Each row is followed by one of two labels, saying whether the row has a hidden trait. Each part has a new trait and two new labels.
-10  -1  -3   9   0  -3  -1   2 -12   1  15   2   1 -11  15   3   0   9   8   7   3  -1  -4   6  -7  -1 -15   0   1   4   0  10   3  -4   2 -20  -1   3  -2   1  -9   1   3   0   7   6   7   4   0   9  -2 -14  -2   6  13   9   1  -7  -6   1
ruze
  5 -14   9  -6   0  -6   0  -1  -3   0   1   8   0 -11   1 -21  -7   4   3   0  -3   0  -3   1   7   1   0  -8   3   1   1  -1   3 -12  -2   5 -22  -4   2  -2   0   1  -6   0  -7  -6  -3 -13   2   4   3  24   0  -2 -10   5  -4   8   5  -2
kedo
 -7  13 -10   8   0  -1 -11   7  -7  -2   6 -11   3  -5  15  30   8  -4  12  13  -4  -8  -7  15  -5  -3 -41   8   1  -1   3   7  -2  -9 -23 -33  29   7  -4   1 -17  -3  18 -13  13   9   9   6   2  -8  -2  34   0  15  -1   7  -7 -14 -12   8
ruze
  3  -6  -6  10   0   8  -6   6  29   0  -2   3  -2 -47  -6  23  -1   0   5  -2   9   1  -2 -13  -1   2 -22   3   0   3  -2   1   6   7   2   1 -15   2   3  -2  16   5  -3  -4   1  -5  -5 -14   3   2   3  10   0   3  -4 -17  -5   9   5  -2
kedo
  0   8  -5   1   0   4  -6   3   4  -1   5  -5   0   4   1  21   5  -8   4   6   0  -6   0   3   1  -3 -30   7   0  -1   0  -5  -6  -3 -12 -11  16   3  -2  -2  -7  -1  11  -8   5   5   1   2   2  -5   0  23   0   5  -8   7  -6   0  -4   5
ruze
  3  -9  -8   4   2   0   7  -3  -4   0  -7 -20   1  18  -7  -4  -8   3   5  -3   2   1  -1   5 -10   3  21  -2   0   2   5   4  -3   0 -14 -14  11  -6   2   3   5  -3   5  -3   2   7   6  -4   2  -3  -1  18   2  12  10  -1  15 -19  -1  -4
ruze
  2  -3  -5   7   0   1  -7   7  12  -1 -19   4   1 -42   0  21  -4  -6   3  -1   3   1  -5  -8  -2   4 -10   0   1   3   4   7  10   2 -16  -5   2   9   4  -1   9   5   2  -2  -1  -3   3  -6   2  -3   1  26   0   6  -4 -21  -7  -2   0  -3
ruze
  5 -26  16  -2  -2 -10   1   4 -17  -1   3 -21   4 -30  12 -34 -21   7  13  -4 -10  -1 -14  13  10   4  -2  -9   4   1   7  13  17 -23 -19 -15 -43   0  -1  -4  13  -3  -8  -4  -9  -3  10 -25   1  15   5  40   3   9 -20   0  -1   8   6  -3
kedo
 -3  10  11  -5  -2   0  -7   7   2   0  10  12   3 -38  12  -8  -3  -7 -10   1  -2  -1  -4  -1  12  -1 -11   8   0  -4   0   1   6   0  -4  -3 -20  11 -11   0  14  -2  -4   5  -5  -3  -4   5  -1  10  -1 -18  -1  -7 -17  -3 -14  23  -3  -1
kedo
 -1   1  -1   7  -5  10   4  -5   2  -3 -24 -21   2  14 -12   3 -10  -4   3   4   5  -7  -2  -3   1   0  21   4  -2   7  -2  -5  -2 -29  -9 -17  13   6   9   6  13   3  -6  -2   4  -3 -16  -5   0  -7   0  -2  -1  10 -12  14   2   0  -6  -3
kedo
  3  -8  -4  -2   1  -1   2  -3   0   0   5  13  -2  14  -7  12   8   3   6  -4   3   3   4  -3  -6  -1   4  -6   0  -1   0  -4  -5   7   7  12  -5  -8   3  -5 -13   0   2  -3   0   2   6   0   2  -1   2   7   1   1   6  -1   7  -8   4   3
ruze
 -1   0 -14  10   0   5  -9   5  14  -1   7  -2  -1  -1   3  32   6  -1  10  11   8  -8  -1   4  -2  -4 -25  10   0   3   1  -4 -11   1 -11 -21  15   0  -4   1  -8  -4  13 -10  12   7  -2   2   4  -4  -1  26  -1   9  -2  15  -3  -4  -7   4
ruze
  3  10  -5  -3   1   6   1  -1   6  -1  -3 -14   1  18  -7  -1   1  -7 -11  -2  -2   2   4  -3  -2   0  18   5  -2  -5   0   1  -3   5   1   8   4   0   1   0  10  -1   0  -1  -1  -1   0   3  -1  -6   0  -8   2  -1  -2 -13   4   3   3  -2
kedo
